Below is a small trained network, with its code and all its weights. Each question gives an input and a class and asks what happens when units are switched off, that is, made to give their printed mean instead of their output.

import numpy as np


def w(rows, s, z=0):
    codes = np.array(rows[::2]) - 128.0
    scale = np.full(codes.shape[1], s)
    scale[-1] = z or s
    return codes * scale


def norm(h):
    return h / np.sqrt((h * h).mean(-1, keepdims=True) + 1e-5)


def f(y):
    return np.maximum(y, 0)


def log_softmax(a):
    a = a - a.max(-1, keepdims=True)
    return a - np.log(np.exp(a).sum(-1, keepdims=True))


def net(x, mask):
    res = np.array(x, float).reshape(1, 6) / 4 @ E
    u = 0
    for l in range(3):
        y = f(norm(res) @ A[l][:, :-1].T + A[l][:, -1])
        res = res + np.where(mask[u : u + 12], y, B[l][:, -1]) @ B[l][:, :-1]
        u += 12
    return log_softmax(norm(res)[-1] @ U[:, :-1].T + U[:, -1])


A, B = {}, {}
E = w([
[159,231,213,247,152,164,63],'x0',
[217,78,170,26,233,240,98],'x1',
[84,44,124,173,91,215,130],'x2',
[126,120,125,126,120,123,104],'x3',
[83,57,253,149,144,65,179],'x4',
[129,123,124,129,123,123,115],'x5',
],0.0047)
A[0] = w([
[109,103,179,156,151,83,66,92],'0.n1',
[81,74,255,111,197,50,107,3],'0.n2',
[95,73,111,187,143,179,122,14],'0.n3',
[132,138,162,176,125,139,93,6],'0.n4',
[146,47,153,198,118,193,128,133],'0.n5',
[185,123,181,128,167,152,103,71],'0.n6',
[153,136,108,149,151,136,75,101],'0.n7',
[198,150,155,52,140,27,121,3],'0.n8',
[123,80,128,83,114,105,136,32],'0.n9',
[120,148,113,195,109,121,132,172],'0.n10',
[167,175,160,126,142,85,102,114],'0.n11',
[131,204,184,77,118,74,133,21],'0.n12',
],0.0083,0.0031)
B[0] = w([
[174,166,152,145,135,139,196,191],'0.n1',
[253,95,110,174,57,151,193,253],'0.n2',
[153,93,62,204,221,109,132,166],'0.n3',
[38,163,192,107,145,190,160,171],'0.n4',
[91,105,84,166,207,89,80,229],'0.n5',
[97,138,206,75,104,76,26,225],'0.n6',
[128,209,110,109,120,146,146,183],'0.n7',
[84,54,35,179,236,121,112,219],'0.n8',
[108,97,106,82,123,80,168,178],'0.n9',
[146,163,160,58,155,117,102,235],'0.n10',
[87,118,110,206,203,166,92,220],'0.n11',
[124,100,56,210,168,115,132,193],'0.n12',
],0.006,0.0041)
A[1] = w([
[134,72,109,13,106,48,141,98],'1.n1',
[19,65,112,201,83,233,143,73],'1.n2',
[57,131,151,223,88,69,192,115],'1.n3',
[123,114,199,24,165,196,109,1],'1.n4',
[231,190,71,102,51,181,136,15],'1.n5',
[118,185,215,150,124,142,70,89],'1.n6',
[163,50,161,83,183,192,92,43],'1.n7',
[123,88,93,44,116,114,151,38],'1.n8',
[151,34,35,144,132,90,171,151],'1.n9',
[147,106,137,96,97,110,104,88],'1.n10',
[177,55,253,107,110,136,181,100],'1.n11',
[5,241,89,163,28,76,150,94],'1.n12',
],0.0061,0.0031)
B[1] = w([
[88,134,164,148,107,156,146,201],'1.n1',
[141,101,122,162,228,66,98,163],'1.n2',
[172,100,163,77,116,74,71,209],'1.n3',
[150,112,149,113,93,62,89,162],'1.n4',
[174,101,89,144,101,186,108,149],'1.n5',
[70,120,121,92,86,156,199,193],'1.n6',
[160,164,181,72,119,2,64,194],'1.n7',
[89,136,159,130,126,143,148,171],'1.n8',
[94,200,158,134,132,153,113,253],'1.n9',
[114,138,124,127,120,117,120,135],'1.n10',
[168,143,76,169,81,116,155,183],'1.n11',
[194,80,189,60,163,125,73,212],'1.n12',
],0.0083,0.0054)
A[2] = w([
[45,102,68,35,93,97,203,74],'2.n1',
[215,94,146,118,95,129,108,250],'2.n2',
[164,157,16,108,109,203,81,15],'2.n3',
[147,179,132,94,130,170,113,44],'2.n4',
[150,113,74,127,186,128,75,235],'2.n5',
[130,175,229,254,119,151,125,114],'2.n6',
[110,150,183,104,103,152,148,16],'2.n7',
[175,125,114,59,45,118,134,21],'2.n8',
[83,58,192,166,131,121,141,243],'2.n9',
[137,226,161,196,129,132,134,78],'2.n10',
[121,82,103,107,99,88,184,73],'2.n11',
[31,171,199,152,102,147,136,133],'2.n12',
],0.0078,0.0016)
B[2] = w([
[61,167,168,152,142,255,34,203],'2.n1',
[88,181,121,73,35,69,131,236],'2.n2',
[222,81,117,207,44,138,238,198],'2.n3',
[87,43,148,148,73,84,166,177],'2.n4',
[88,118,145,174,162,44,212,255],'2.n5',
[57,122,64,70,115,193,136,249],'2.n6',
[122,90,114,131,205,189,120,156],'2.n7',
[100,131,170,174,194,121,124,172],'2.n8',
[188,214,27,138,127,191,152,228],'2.n9',
[74,18,142,81,134,206,103,206],'2.n10',
[180,130,124,139,138,232,114,163],'2.n11',
[76,131,132,46,133,186,157,196],'2.n12',
],0.0061,0.0049)
U = w([
[59,141,165,91,138,241,111,246],'0',
[156,133,198,65,116,56,79,196],'1',
[121,113,71,206,249,103,130,3],'2',
[205,112,111,186,43,146,204,66],'3',
],0.014,0.00061)

Each question gives the input, the list of numbers given to net, and the class t.
The units are the neurons (one row each of A and B). Each row of codes is followed by its name. A weight is (code - 128) times the scale printed after its matrix; where a second scale follows, it is the last column's (A, B and U).
mask holds one flag per neuron, layer by layer. A switched-off neuron (its flag False) gives its mean, the last column of its row in B, instead of its output. The means were averaged over made-up inputs and are rounded, as every weight is.
A unit's drop is (log p(t) with every unit on - log p(t) with that unit switched off) / (log p(t) with every unit on - log p(t) with every unit switched off).
The circuit of an input: a set's keep is (log p(t) with only the set's units on - log p(t) with every unit switched off) / (log p(t) with every unit on - log p(t) with every unit switched off). Starting from the 12 units with the biggest drops (on a tie, the unit counted first), units are removed one at a time, each time the one whose removal leaves the highest keep (on an exact tie, the one counted first), for as long as the keep stays at least 0.8.
circuit, biggest first: the units of the circuit, biggest drop first
unit that matters most: the unit with the biggest drop
top k neurons: the k neurons with the biggest drops, biggest first
top k neurons in layer l: the k neurons of layer l with the biggest drops, biggest first
input [7,-7,1,1,4,-1], class 0: top 4 neurons in layer 0	[0.n4, 0.n10, 0.n1, 0.n9]
input [5,1,-3,-6,-6,-5], class 3: top 3 neurons in layer 1	[1.n9, 1.n5, 1.n1]
input [-3,4,-1,2,-5,5], class 3: circuit, biggest first	[2.n3]
input [6,-3,-7,6,-8,-7], class 3: top 3 neurons	[2.n3, 0.n5, 0.n8]
input [6,5,0,6,7,-4], class 3: top 3 neurons	[0.n2, 1.n11, 1.n9]
input [-7,-6,-7,-5,-5,-3], class 0: top 2 neurons	[2.n1, 1.n7]
input [6,8,2,-3,1,7], class 1: top 3 neurons	[1.n7, 1.n4, 1.n9]
input [5,-3,-6,-8,-7,6], class 3: top 2 neurons in layer 0	[0.n5, 0.n8]
input [-4,-8,8,8,7,4], class 1: top 3 neurons	[1.n3, 0.n8, 1.n12]
input [7,-6,-7,6,4,6], class 0: circuit, biggest first	[2.n6, 2.n10]
input [-2,-8,-4,7,-8,6], class 1: top 2 neurons in layer 2	[2.n9, 2.n8]
input [6,-8,-6,-6,-7,-5], class 1: top 2 neurons in layer 1	[1.n12, 1.n9]
input [2,6,-3,-7,-7,-5], class 3: top 3 neurons	[2.n3, 1.n5, 0.n7]
input [5,-5,7,-2,8,0], class 3: top neuron in layer 1	[1.n3]
input [3,5,-4,-8,-4,5], class 1: top 4 neurons	[0.n6, 0.n5, 1.n9, 0.n2]
input [4,3,-5,-5,1,-6], class 2: top 2 neurons	[0.n8, 0.n12]
input [6,2,7,-7,-3,2], class 2: top 3 neurons in layer 0	[0.n5, 0.n3, 0.n1]
input [1,-5,6,-7,-1,6], class 2: top 2 neurons	[0.n3, 0.n5]
input [2,6,2,-4,5,-4], class 1: top 2 neurons	[1.n7, 0.n6]
input [-8,-1,-7,-7,2,4], class 0: unit that matters most	2.n1
input [7,6,-7,5,1,-3], class 0: top 3 neurons in layer 1	[1.n6, 1.n12, 1.n3]
input [2,-6,-4,5,-7,1], class 3: top 3 neurons	[2.n3, 1.n7, 1.n5]
input [8,-8,-2,-6,8,2], class 0: top 4 neurons	[2.n6, 1.n7, 0.n4, 1.n6]
input [2,6,-8,3,-5,6], class 2: top 2 neurons in layer 0	[0.n8, 0.n11]
